Here is a tiny trained network, its code and every weight. The questions are about switching its units off for an input and a class, where a switched-off unit gives its printed mean instead of its output.

import numpy as np


def w(rows, s, z=0):
    codes = np.array(rows[::2]) - 128.0
    scale = np.full(codes.shape[1], s)
    scale[-1] = z or s
    return codes * scale


def norm(h):
    return h / np.sqrt((h * h).mean(-1, keepdims=True) + 1e-5)


def f(y):
    return y / 2 * (1 + np.tanh(0.7978845608 * (y + 0.044715 * y**3)))


def log_softmax(a):
    a = a - a.max(-1, keepdims=True)
    return a - np.log(np.exp(a).sum(-1, keepdims=True))


def net(x, mask):
    res = np.array(x, float).reshape(1, 6) / 4 @ E
    u = 0
    for l in range(2):
        y = f(norm(res) @ A[l][:, :-1].T + A[l][:, -1])
        res = res + np.where(mask[u : u + 4], y, B[l][:, -1]) @ B[l][:, :-1]
        u += 4
    return log_softmax(norm(res)[-1] @ U[:, :-1].T + U[:, -1])


A, B = {}, {}
E = w([
[59,158,145,158,159,253,160,112],'x0',
[237,54,184,170,176,184,157,159],'x1',
[156,89,68,175,126,115,227,156],'x2',
[105,64,188,164,132,171,119,85],'x3',
[104,93,168,203,152,146,111,200],'x4',
[28,9,71,77,113,140,134,94],'x5',
],0.0046)
A[0] = w([
[91,117,80,66,154,139,136,2,110],'L0N0',
[201,125,161,195,178,125,155,128,6],'L0N1',
[76,152,97,121,131,189,148,70,6],'L0N2',
[121,72,164,123,131,148,63,111,74],'L0N3',
],0.0078,0.0024)
B[0] = w([
[78,65,88,148,36,148,43,156,253],'L0N0',
[109,97,68,125,2,195,92,183,197],'L0N1',
[205,101,164,197,109,79,26,186,176],'L0N2',
[126,194,169,73,234,48,231,36,171],'L0N3',
],0.0068,0.004)
A[1] = w([
[192,175,144,161,84,183,168,183,134],'L1N0',
[135,41,92,201,174,127,211,222,23],'L1N1',
[41,248,158,148,147,145,78,158,250],'L1N2',
[174,221,46,97,81,2,70,195,125],'L1N3',
],0.0057,0.0018)
B[1] = w([
[82,76,154,178,101,103,77,140,185],'L1N0',
[23,150,75,48,78,84,120,51,176],'L1N1',
[100,92,1,167,77,167,64,191,204],'L1N2',
[140,92,197,54,189,122,234,56,254],'L1N3',
],0.0085,0.0055)
U = w([
[125,93,91,243,40,197,26,226,181],'0',
[149,204,126,178,234,156,88,146,3],'1',
[66,71,84,58,103,79,148,68,189],'2',
[246,130,234,93,211,84,254,84,144],'3',
],0.0098,0.004)

Each question gives the input, the list of numbers given to net, and the class t.
The units are the neurons (one row each of A and B). Each row of codes is followed by its name. A weight is (code - 128) times the scale printed after its matrix; where a second scale follows, it is the last column's (A, B and U).
mask holds one flag per neuron, layer by layer. A switched-off neuron (its flag False) gives its mean, the last column of its row in B, instead of its output. The means were averaged over made-up inputs and are rounded, as every weight is.
A unit's drop is (log p(t) with every unit on - log p(t) with that unit switched off) / (log p(t) with every unit on - log p(t) with every unit switched off).
The circuit of an input: a set's keep is (log p(t) with only the set's units on - log p(t) with every unit switched off) / (log p(t) with every unit on - log p(t) with every unit switched off). Starting from all 8 units, units are removed one at a time, each time the one whose removal leaves the highest keep (on an exact tie, the one counted first), for as long as the keep stays at least 0.8.
circuit, biggest first: the units of the circuit, biggest drop first
k most important neurons: the k neurons with the biggest drops, biggest first
top k neurons in layer l: the k neurons of layer l with the biggest drops, biggest first
drop of u: that unit's drop, to one decimal
input [-5,0,3,-8,4,0], class 3: circuit, biggest first	[L1N3]
input [6,2,-4,7,8,5], class 1: 4 most important neurons	[L0N3, L1N3, L0N0, L0N1]
input [-8,7,2,3,-1,-4], class 0: 4 most important neurons	[L0N1, L1N0, L0N3, L1N3]
input [-5,1,0,-2,3,4], class 3: circuit, biggest first	[L1N2, L0N0]
input [2,8,5,6,-1,-4], class 0: 2 most important neurons	[L0N1, L1N3]
input [-2,3,3,6,6,0], class 2: 4 most important neurons	[L1N1, L0N3, L0N0, L1N2]
input [-1,0,3,5,-8,7], class 0: 4 most important neurons	[L0N0, L1N3, L1N1, L0N2]
input [6,4,2,-7,6,5], class 2: 2 most important neurons	[L1N1, L0N0]
input [-6,5,6,6,-4,-5], class 0: 2 most important neurons	[L0N1, L1N3]
input [8,6,6,-6,8,2], class 2: 3 most important neurons	[L1N1, L0N0, L1N2]
input [-5,-7,5,7,-5,6], class 0: 2 most important neurons	[L0N0, L1N3]
input [-1,4,-7,1,-3,-6], class 0: top 2 neurons in layer 0	[L0N1, L0N2]
input [2,-4,-3,3,-5,-5], class 0: top 2 neurons in layer 1	[L1N2, L1N1]
input [0,5,-2,5,0,0], class 3: circuit, biggest first	[L0N3]
input [-6,-4,-4,-7,7,-2], class 3: drop of L1N3	1.1
input [-8,-1,-3,6,3,-8], class 3: drop of L1N3	0.8
input [4,-3,2,2,-7,-1], class 0: drop of L0N0	0.6
input [8,-5,3,-2,3,5], class 0: drop of L1N3	0.0
